Here is a tiny trained network, its code and every weight. The questions are about switching its units off for an input and a target symbol, where a switched-off unit gives its printed mean instead of its output.

import numpy as np


def w(rows, s, z=0):
    codes = np.array(rows[::2]) - 128.0
    scale = np.full(codes.shape[1], s)
    scale[-1] = z or s
    return codes * scale


def f(y):
    return np.maximum(y, 0)


def softmax(a):
    e = np.exp(a - a.max(-1, keepdims=True))
    return e / e.sum(-1, keepdims=True)


def log_softmax(a):
    a = a - a.max(-1, keepdims=True)
    return a - np.log(np.exp(a).sum(-1, keepdims=True))


def net(x, mask):
    ids = ['ΓΨαβδλφ'.index(c) for c in x.split()]
    T = len(ids)
    res = E[ids] + P[:T]
    u = 0
    for l in range(3):
        r = res
        for j in range(3):
            rows = slice(2 * j, 2 * j + 2)
            q, k, v = (r @ M[l][rows].T for M in (Q, K, V))
            z = softmax(np.where(np.tri(T) > 0, q @ k.T / 2**0.5, -1e9)) @ v
            o = O[l][rows]
            res = res + np.where(mask[u + j], z, o[:, -1]) @ o[:, :-1]
        u += 3
        y = f(res @ A[l][:, :-1].T + A[l][:, -1])
        res = res + np.where(mask[u : u + 4], y, B[l][:, -1]) @ B[l][:, :-1]
        u += 4
    return log_softmax(res[-1] @ U[:, :-1].T + U[:, -1])


Q, K, V, O, A, B = {}, {}, {}, {}, {}, {}
E = w([
[85,71,90],'Γ',
[145,73,137],'Ψ',
[108,146,251],'α',
[76,124,89],'β',
[111,146,97],'δ',
[120,94,109],'λ',
[157,134,141],'φ',
],0.019)
P = w([
[149,2,184],'0',
[148,140,109],'1',
[155,132,112],'2',
[131,120,95],'3',
[162,102,113],'4',
[146,98,105],'5',
[159,114,106],'6',
[169,112,117],'7',
[141,95,110],'8',
[173,116,117],'9',
[138,80,120],'10',
[138,83,106],'11',
[163,154,109],'12',
],0.0064)
Q[0] = w([
[142,99,54],'0.h1',
[184,45,4],'0.h1',
[103,128,182],'0.h2',
[129,141,102],'0.h2',
[137,254,191],'0.h3',
[45,82,48],'0.h3',
],0.0078)
K[0] = w([
[139,121,93],'0.h1',
[154,107,80],'0.h1',
[107,136,130],'0.h2',
[142,129,127],'0.h2',
[4,121,52],'0.h3',
[152,106,211],'0.h3',
],0.013)
V[0] = w([
[85,151,216],'0.h1',
[101,68,107],'0.h1',
[116,249,150],'0.h2',
[132,86,131],'0.h2',
[39,174,147],'0.h3',
[254,129,197],'0.h3',
],0.0084)
O[0] = w([
[70,14,199,88],'0.h1',
[230,90,61,195],'0.h1',
[78,86,211,3],'0.h2',
[160,70,111,169],'0.h2',
[49,138,80,66],'0.h3',
[191,255,166,181],'0.h3',
],0.0066,0.0049)
A[0] = w([
[89,61,1,118],'0.n1',
[14,56,144,254],'0.n2',
[206,20,40,142],'0.n3',
[54,176,52,71],'0.n4',
],0.0061,0.00094)
B[0] = w([
[112,19,204,198],'0.n1',
[2,122,109,146],'0.n2',
[183,118,102,254],'0.n3',
[149,191,77,149],'0.n4',
],0.0094,0.007)
Q[1] = w([
[178,211,107],'1.h1',
[179,154,26],'1.h1',
[4,222,149],'1.h2',
[56,254,60],'1.h2',
[79,52,56],'1.h3',
[132,177,185],'1.h3',
],0.0084)
K[1] = w([
[123,163,155],'1.h1',
[61,113,178],'1.h1',
[93,179,2],'1.h2',
[127,126,62],'1.h2',
[91,191,158],'1.h3',
[194,124,120],'1.h3',
],0.009)
V[1] = w([
[118,11,100],'1.h1',
[254,162,64],'1.h1',
[71,24,90],'1.h2',
[158,57,49],'1.h2',
[175,25,132],'1.h3',
[95,224,186],'1.h3',
],0.0065)
O[1] = w([
[205,145,200,234],'1.h1',
[218,63,95,182],'1.h1',
[92,156,210,192],'1.h2',
[186,99,185,239],'1.h2',
[88,1,139,252],'1.h3',
[92,122,13,1],'1.h3',
],0.0058,0.0064)
A[1] = w([
[152,158,115,170],'1.n1',
[154,184,187,75],'1.n2',
[183,2,112,16],'1.n3',
[148,47,109,2],'1.n4',
],0.0096,0.0041)
B[1] = w([
[251,15,119,141],'1.n1',
[117,123,2,142],'1.n2',
[195,212,163,254],'1.n3',
[159,233,205,183],'1.n4',
],0.0045,0.019)
Q[2] = w([
[224,162,98],'2.h1',
[168,165,113],'2.h1',
[132,101,162],'2.h2',
[103,178,182],'2.h2',
[109,103,5],'2.h3',
[162,158,126],'2.h3',
],0.011)
K[2] = w([
[159,87,250],'2.h1',
[1,119,162],'2.h1',
[99,186,107],'2.h2',
[169,119,44],'2.h2',
[177,82,91],'2.h3',
[229,86,226],'2.h3',
],0.0086)
V[2] = w([
[91,146,197],'2.h1',
[74,6,173],'2.h1',
[110,80,145],'2.h2',
[179,68,116],'2.h2',
[121,55,157],'2.h3',
[215,162,147],'2.h3',
],0.011)
O[2] = w([
[1,85,181,136],'2.h1',
[126,63,146,98],'2.h1',
[159,123,123,118],'2.h2',
[195,81,114,178],'2.h2',
[107,67,140,150],'2.h3',
[104,177,198,253],'2.h3',
],0.0074,0.036)
A[2] = w([
[185,72,119,248],'2.n1',
[118,110,76,154],'2.n2',
[90,74,209,252],'2.n3',
[190,254,122,31],'2.n4',
],0.0078,0.0041)
B[2] = w([
[117,66,2,176],'2.n1',
[75,113,198,129],'2.n2',
[191,54,57,226],'2.n3',
[109,240,97,252],'2.n4',
],0.0081,0.02)
U = w([
[131,127,248,54],'Γ',
[131,224,185,25],'Ψ',
[129,165,137,143],'α',
[164,97,78,57],'β',
[176,139,99,252],'δ',
[174,175,199,161],'λ',
[188,189,2,199],'φ',
],0.007,0.0038)

Each question gives the input, a string of symbols that net reads in full, and the target symbol t.
The units are the heads (2 rows each of Q, K, V and O) and the neurons (one row each of A and B). Each row of codes is followed by its name. A weight is (code - 128) times the scale printed after its matrix; where a second scale follows, it is the last column's (O, A, B and U).
mask holds one flag per unit, layer by layer, with each layer's heads first. A switched-off unit (its flag False) gives its mean, the last column of its rows in O or B, instead of its output. The means were averaged over made-up inputs and are rounded, as every weight is.
A unit's drop is (log p(t) with every unit on - log p(t) with that unit switched off) / (log p(t) with every unit on - log p(t) with every unit switched off).
The circuit of an input: a set's keep is (log p(t) with only the set's units on - log p(t) with every unit switched off) / (log p(t) with every unit on - log p(t) with every unit switched off). Starting from the 12 units with the biggest drops (on a tie, the unit counted first), units are removed one at a time, each time the one whose removal leaves the highest keep (on an exact tie, the one counted first), for as long as the keep stays at least 0.8.
units of the circuit, in order: the units of the circuit, biggest drop first
k most important neurons: the k neurons with the biggest drops, biggest first
top k neurons in layer l: the k neurons of layer l with the biggest drops, biggest first
which heads matter: for each layer, one digit per head in row order, 1 if its drop is at least 0.15 and else 0, layers parted by /
drop of u: that unit's drop, to one decimal
input β Γ β Γ φ λ β λ Γ φ Γ λ, target β: which heads matter : 001 / 000 / 101
input Ψ φ λ φ Ψ Γ φ Γ φ λ β β Ψ, target Ψ: which heads matter : 011 / 100 / 101
input β δ β, target β: units of the circuit, in order : 2.h3, 0.h3, 0.n1, 2.n4
input φ β φ φ β λ δ λ φ Γ δ, target φ: units of the circuit, in order : 2.h1, 2.h3, 0.h3, 1.h2
input Ψ Γ Γ Γ φ φ λ φ, target Ψ: which heads matter : 111 / 100 / 101
input Γ λ Ψ λ φ β φ Ψ φ Γ β, target Γ: 2 most important neurons : 1.n3, 0.n1
input β δ Γ φ Ψ φ φ φ φ φ, target β: 2 most important neurons : 0.n1, 2.n3
input Γ φ Ψ λ φ φ φ φ φ, target Γ: which heads matter : 111 / 001 / 101
input β φ β Γ Γ, target β: 3 most important neurons : 2.n3, 0.n1, 0.n2
input Γ φ Γ φ φ λ Ψ β φ λ, target Γ: units of the circuit, in order : 0.n1, 2.h1, 0.h3, 1.h2
input φ Ψ λ φ λ Ψ Γ Ψ, target φ: which heads matter : 001 / 000 / 100
input Γ Γ φ β λ φ Ψ λ Ψ, target Γ: which heads matter : 111 / 011 / 101
input Γ β λ φ φ δ Γ, target Γ: 4 most important neurons : 1.n3, 0.n1, 1.n4, 0.n3
input φ δ Ψ φ β β λ Γ φ φ δ, target φ: top neuron in layer 0 : 0.n1
input Ψ Γ φ φ Ψ λ, target Ψ: 4 most important neurons : 1.n3, 1.n4, 2.n4, 0.n3
input φ Γ φ φ φ, target φ: most important neuron : 0.n1
input Ψ Γ Ψ Γ, target Ψ: 3 most important neurons : 1.n3, 1.n4, 2.n4
input β β Γ β, target β: 3 most important neurons : 2.n3, 0.n1, 0.n2
input λ Γ λ Γ Ψ Ψ Γ Γ, target λ: 4 most important neurons : 1.n3, 1.n4, 0.n3, 0.n1
input Ψ δ φ φ β λ φ φ α α φ λ β, target Ψ: 2 most important neurons : 1.n3, 0.n3
input φ Ψ δ Γ δ α, target β: which heads matter : 100 / 000 / 001
input φ φ φ α, target β: 2 most important neurons : 1.n3, 2.n4
input β β Γ φ Γ λ Γ φ φ φ Ψ, target β: top 2 neurons in layer 2 : 2.n3, 2.n1
input Ψ Ψ φ, target Ψ: top 2 neurons in layer 0 : 0.n3, 0.n1
input φ β Γ Ψ φ φ φ β Γ, target φ: drop of 0.h1 : 0.1
